Below is a small trained network, with its code and all its weights. Each question gives an input and a target symbol and asks what happens when units are switched off, that is, made to give their printed mean instead of their output.

import numpy as np


def w(rows, s, z=0):
    codes = np.array(rows[::2]) - 128.0
    scale = np.full(codes.shape[1], s)
    scale[-1] = z or s
    return codes * scale


def norm(h):
    return h / np.sqrt((h * h).mean(-1, keepdims=True) + 1e-5)


def f(y):
    return np.maximum(y, 0)


def softmax(a):
    e = np.exp(a - a.max(-1, keepdims=True))
    return e / e.sum(-1, keepdims=True)


def log_softmax(a):
    a = a - a.max(-1, keepdims=True)
    return a - np.log(np.exp(a).sum(-1, keepdims=True))


def net(x, mask):
    ids = ['αγεζημπφψ'.index(c) for c in x.split()]
    T = len(ids)
    res = E[ids] + P[:T]
    r = norm(res)
    for j in range(2):
        rows = slice(3 * j, 3 * j + 3)
        q, k, v = (r @ M[0][rows].T for M in (Q, K, V))
        z = softmax(np.where(np.tri(T) > 0, q @ k.T / 3**0.5, -1e9)) @ v
        o = O[0][rows]
        res = res + np.where(mask[j], z, o[:, -1]) @ o[:, :-1]
    y = f(norm(res) @ A[0][:, :-1].T + A[0][:, -1])
    res = res + np.where(mask[2:14], y, B[0][:, -1]) @ B[0][:, :-1]
    return log_softmax(norm(res)[-1] @ U[:, :-1].T + U[:, -1])


Q, K, V, O, A, B = {}, {}, {}, {}, {}, {}
E = w([
[56,127,141,99],'α',
[214,67,203,2],'γ',
[131,124,41,174],'ε',
[206,73,107,106],'ζ',
[196,101,192,220],'η',
[123,139,83,89],'μ',
[104,107,188,152],'π',
[18,135,79,146],'φ',
[61,134,73,102],'ψ',
],0.015)
P = w([
[151,254,164,146],'0',
[124,130,183,111],'1',
[122,125,171,120],'2',
[125,119,161,123],'3',
[122,115,157,133],'4',
[122,111,150,132],'5',
[121,108,146,137],'6',
[120,104,142,141],'7',
[117,102,141,143],'8',
[113,101,136,148],'9',
],0.0083)
Q[0] = w([
[105,172,121,153],'h1',
[121,101,203,154],'h1',
[160,159,123,90],'h1',
[142,163,153,73],'h2',
[146,137,118,141],'h2',
[123,2,196,84],'h2',
],0.018)
K[0] = w([
[116,44,118,97],'h1',
[113,126,186,207],'h1',
[183,149,146,63],'h1',
[85,107,154,134],'h2',
[92,122,117,139],'h2',
[166,252,161,134],'h2',
],0.015)
V[0] = w([
[111,255,125,153],'h1',
[193,137,176,49],'h1',
[158,121,70,214],'h1',
[147,249,157,170],'h2',
[123,99,122,226],'h2',
[45,148,158,113],'h2',
],0.0069)
O[0] = w([
[140,64,48,193,168],'h1',
[64,125,111,157,121],'h1',
[120,129,136,97,69],'h1',
[2,147,107,157,253],'h2',
[143,152,126,217,96],'h2',
[88,111,197,154,149],'h2',
],0.0074,0.0032)
A[0] = w([
[170,108,193,75,2],'n1',
[84,219,147,84,110],'n2',
[171,133,128,109,165],'n3',
[98,247,92,123,123],'n4',
[159,71,191,113,80],'n5',
[120,198,154,154,177],'n6',
[86,181,165,102,144],'n7',
[79,149,71,142,204],'n8',
[50,172,131,133,56],'n9',
[135,114,155,176,77],'n10',
[116,127,184,137,119],'n11',
[69,146,138,92,196],'n12',
],0.014,0.0076)
B[0] = w([
[32,211,87,100,143],'n1',
[93,50,87,155,173],'n2',
[108,140,146,166,161],'n3',
[116,9,125,111,170],'n4',
[111,199,150,100,167],'n5',
[188,123,164,117,169],'n6',
[154,83,83,137,189],'n7',
[118,232,153,107,255],'n8',
[116,97,46,97,187],'n9',
[125,95,150,169,146],'n10',
[190,105,131,129,169],'n11',
[116,185,105,113,251],'n12',
],0.012,0.0083)
U = w([
[64,122,57,105,77],'α',
[130,206,197,63,188],'γ',
[183,248,123,168,81],'ε',
[82,97,188,126,127],'ζ',
[176,145,220,152,254],'η',
[69,143,154,222,102],'μ',
[128,85,177,101,150],'π',
[166,128,115,164,126],'φ',
[230,128,119,64,126],'ψ',
],0.013,0.0057)

Each question gives the input, a string of symbols that net reads in full, and the target symbol t.
The units are the heads (3 rows each of Q, K, V and O) and the neurons (one row each of A and B). Each row of codes is followed by its name. A weight is (code - 128) times the scale printed after its matrix; where a second scale follows, it is the last column's (O, A, B and U).
mask holds one flag per unit, heads first, then neurons. A switched-off unit (its flag False) gives its mean, the last column of its rows in O or B, instead of its output. The means were averaged over made-up inputs and are rounded, as every weight is.
A unit's drop is (log p(t) with every unit on - log p(t) with that unit switched off) / (log p(t) with every unit on - log p(t) with every unit switched off).
The circuit of an input: a set's keep is (log p(t) with only the set's units on - log p(t) with every unit switched off) / (log p(t) with every unit on - log p(t) with every unit switched off). Starting from the 12 units with the biggest drops (on a tie, the unit counted first), units are removed one at a time, each time the one whose removal leaves the highest keep (on an exact tie, the one counted first), for as long as the keep stays at least 0.8.
circuit, biggest first: the units of the circuit, biggest drop first
unit that matters most: the unit with the biggest drop
top k neurons: the k neurons with the biggest drops, biggest first
heads that matter: for each layer, one digit per head in row order, 1 if its drop is at least 0.15 and else 0, layers parted by /
drop of u: that unit's drop, to one decimal
input ψ ζ φ π, target π: circuit, biggest first	(n8; n11)
input α π η π η ζ, target ζ: circuit, biggest first	(h2; n12; n9)
input μ φ ζ π ζ π φ μ π, target α: circuit, biggest first	(h2; n7; n9)
input γ π η φ ζ, target γ: heads that matter	00
input φ μ ζ ζ ε ζ ζ ψ ζ, target η: top neuron	(n9)
input π γ ε, target ε: circuit, biggest first	(h2; n9)
input π μ μ ζ ζ μ φ ζ, target μ: circuit, biggest first	(h2; n9; h1; n7)
input ε μ ζ ζ ζ ζ φ ε φ μ, target γ: heads that matter	11
input α φ π η π ζ, target ζ: top 3 neurons	(n8; n12; n9)
input φ ζ μ μ π, target η: heads that matter	00
input π α μ π π, target μ: top 2 neurons	(n4; n9)
input ψ ζ α γ μ μ ζ ζ ψ, target γ: top 3 neurons	(n8; n9; n7)
input γ ψ ζ α ε μ φ ζ α ζ, target γ: heads that matter	10
input ζ π π μ γ φ φ ζ ε μ, target γ: unit that matters most	h2
input ζ π ζ α φ μ φ γ π, target ψ: top 3 neurons	(n8; n11; n7)
input ε α φ π, target φ: top 2 neurons	(n7; n11)
input η μ π π ψ ζ φ μ ζ, target ε: top 2 neurons	(n4; n2)
input μ ζ ζ μ μ α ψ ζ ε μ, target ε: top 3 neurons	(n4; n3; n9)
input π ζ ζ π ζ, target μ: top 2 neurons	(n12; n9)
input ζ α γ α γ ζ φ γ φ, target γ: circuit, biggest first	(n8)
input ε π γ α π ζ, target φ: drop of h2	0.7
input μ ζ γ φ μ ζ π φ, target γ: drop of h2	0.8
input ψ ε π π ζ φ π ε ζ, target π: drop of n5	0.1
